Below is a small trained network, with its code and all its weights. Each question gives an input and a class and asks what happens when units are switched off, that is, made to give their printed mean instead of their output.

import numpy as np


def w(rows, s, z=0):
    codes = np.array(rows[::2]) - 128.0
    scale = np.full(codes.shape[1], s)
    scale[-1] = z or s
    return codes * scale


def f(y):
    return y / 2 * (1 + np.tanh(0.7978845608 * (y + 0.044715 * y**3)))


def log_softmax(a):
    a = a - a.max(-1, keepdims=True)
    return a - np.log(np.exp(a).sum(-1, keepdims=True))


def net(x, mask):
    res = np.array(x, float).reshape(1, 5) / 4 @ E
    y = f(res @ A[0][:, :-1].T + A[0][:, -1])
    res = res + np.where(mask, y, B[0][:, -1]) @ B[0][:, :-1]
    return log_softmax(res[-1] @ U[:, :-1].T + U[:, -1])


A, B = {}, {}
E = w([
[131,47,7,126,139,117,134],'x0',
[63,87,168,187,87,142,46],'x1',
[56,90,163,127,202,213,159],'x2',
[111,134,123,122,97,130,144],'x3',
[106,159,89,116,108,150,121],'x4',
],0.013)
A[0] = w([
[81,28,92,200,87,105,38,125],'N0',
[86,75,163,187,152,131,81,135],'N1',
[153,227,208,54,144,124,210,171],'N2',
[2,83,150,96,225,226,207,195],'N3',
[162,97,20,115,163,106,246,108],'N4',
[100,130,179,205,56,188,48,172],'N5',
[103,197,91,114,109,119,158,128],'N6',
[216,73,3,62,125,122,184,150],'N7',
[74,4,85,149,68,121,99,122],'N8',
[110,175,179,208,95,169,57,124],'N9',
[221,206,93,204,69,14,63,255],'N10',
],0.0083,0.0088)
B[0] = w([
[143,203,125,71,124,100,106,196],'N0',
[159,175,146,129,113,158,108,173],'N1',
[126,247,92,68,193,96,68,209],'N2',
[132,123,115,113,182,246,119,241],'N3',
[138,90,108,166,102,200,162,186],'N4',
[66,195,175,169,115,142,136,208],'N5',
[126,87,144,118,135,112,112,146],'N6',
[191,85,110,162,99,102,146,206],'N7',
[152,180,58,54,166,123,99,180],'N8',
[88,125,192,144,57,159,153,183],'N9',
[119,133,100,136,52,40,96,251],'N10',
],0.011,0.018)
U = w([
[143,211,90,18,119,2,85,251],'0',
[133,187,117,7,224,149,62,206],'1',
[220,53,145,204,23,86,160,131],'2',
[142,10,122,146,219,173,225,21],'3',
[55,134,220,230,28,46,82,61],'4',
[115,161,236,237,105,225,163,3],'5',
],0.0079,0.0018)

Each question gives the input, the list of numbers given to net, and the class t.
The units are the neurons (one row each of A and B). Each row of codes is followed by its name. A weight is (code - 128) times the scale printed after its matrix; where a second scale follows, it is the last column's (A, B and U).
mask holds one flag per neuron, in row order. A switched-off neuron (its flag False) gives its mean, the last column of its row in B, instead of its output. The means were averaged over made-up inputs and are rounded, as every weight is.
A unit's drop is (log p(t) with every unit on - log p(t) with that unit switched off) / (log p(t) with every unit on - log p(t) with every unit switched off).
The circuit of an input: a set's keep is (log p(t) with only the set's units on - log p(t) with every unit switched off) / (log p(t) with every unit on - log p(t) with every unit switched off). Starting from all 11 units, units are removed one at a time, each time the one whose removal leaves the highest keep (on an exact tie, the one counted first), for as long as the keep stays at least 0.8.
units of the circuit, in order: the units of the circuit, biggest drop first
k most important neurons: the k neurons with the biggest drops, biggest first
drop of u: that unit's drop, to one decimal
input [-3,5,1,-3,1], class 5: most important neuron	N10
input [1,-1,5,4,1], class 3: units of the circuit, in order	N2; N0; N5
input [-1,1,-7,1,6], class 4: units of the circuit, in order	N2; N8
input [3,0,-8,-3,-2], class 2: 2 most important neurons	N2; N7
input [0,2,4,0,-4], class 5: 3 most important neurons	N2; N8; N0
input [0,1,-4,-8,-8], class 4: 2 most important neurons	N2; N8
input [8,0,7,7,8], class 3: 2 most important neurons	N2; N4
input [-4,-8,1,8,2], class 1: 2 most important neurons	N10; N2
input [-8,0,3,6,-6], class 1: 2 most important neurons	N2; N4
input [-1,5,-1,-6,-1], class 4: 2 most important neurons	N3; N2
input [1,-1,4,-8,-4], class 3: 2 most important neurons	N2; N0
input [3,8,6,-1,-5], class 1: 2 most important neurons	N8; N0
input [6,-2,4,4,-5], class 3: drop of N8	0.0
input [2,0,-2,-6,3], class 2: drop of N0	0.1
input [8,-1,0,4,-2], class 2: units of the circuit, in order	N7
input [7,-7,1,6,7], class 3: drop of N10	0.4
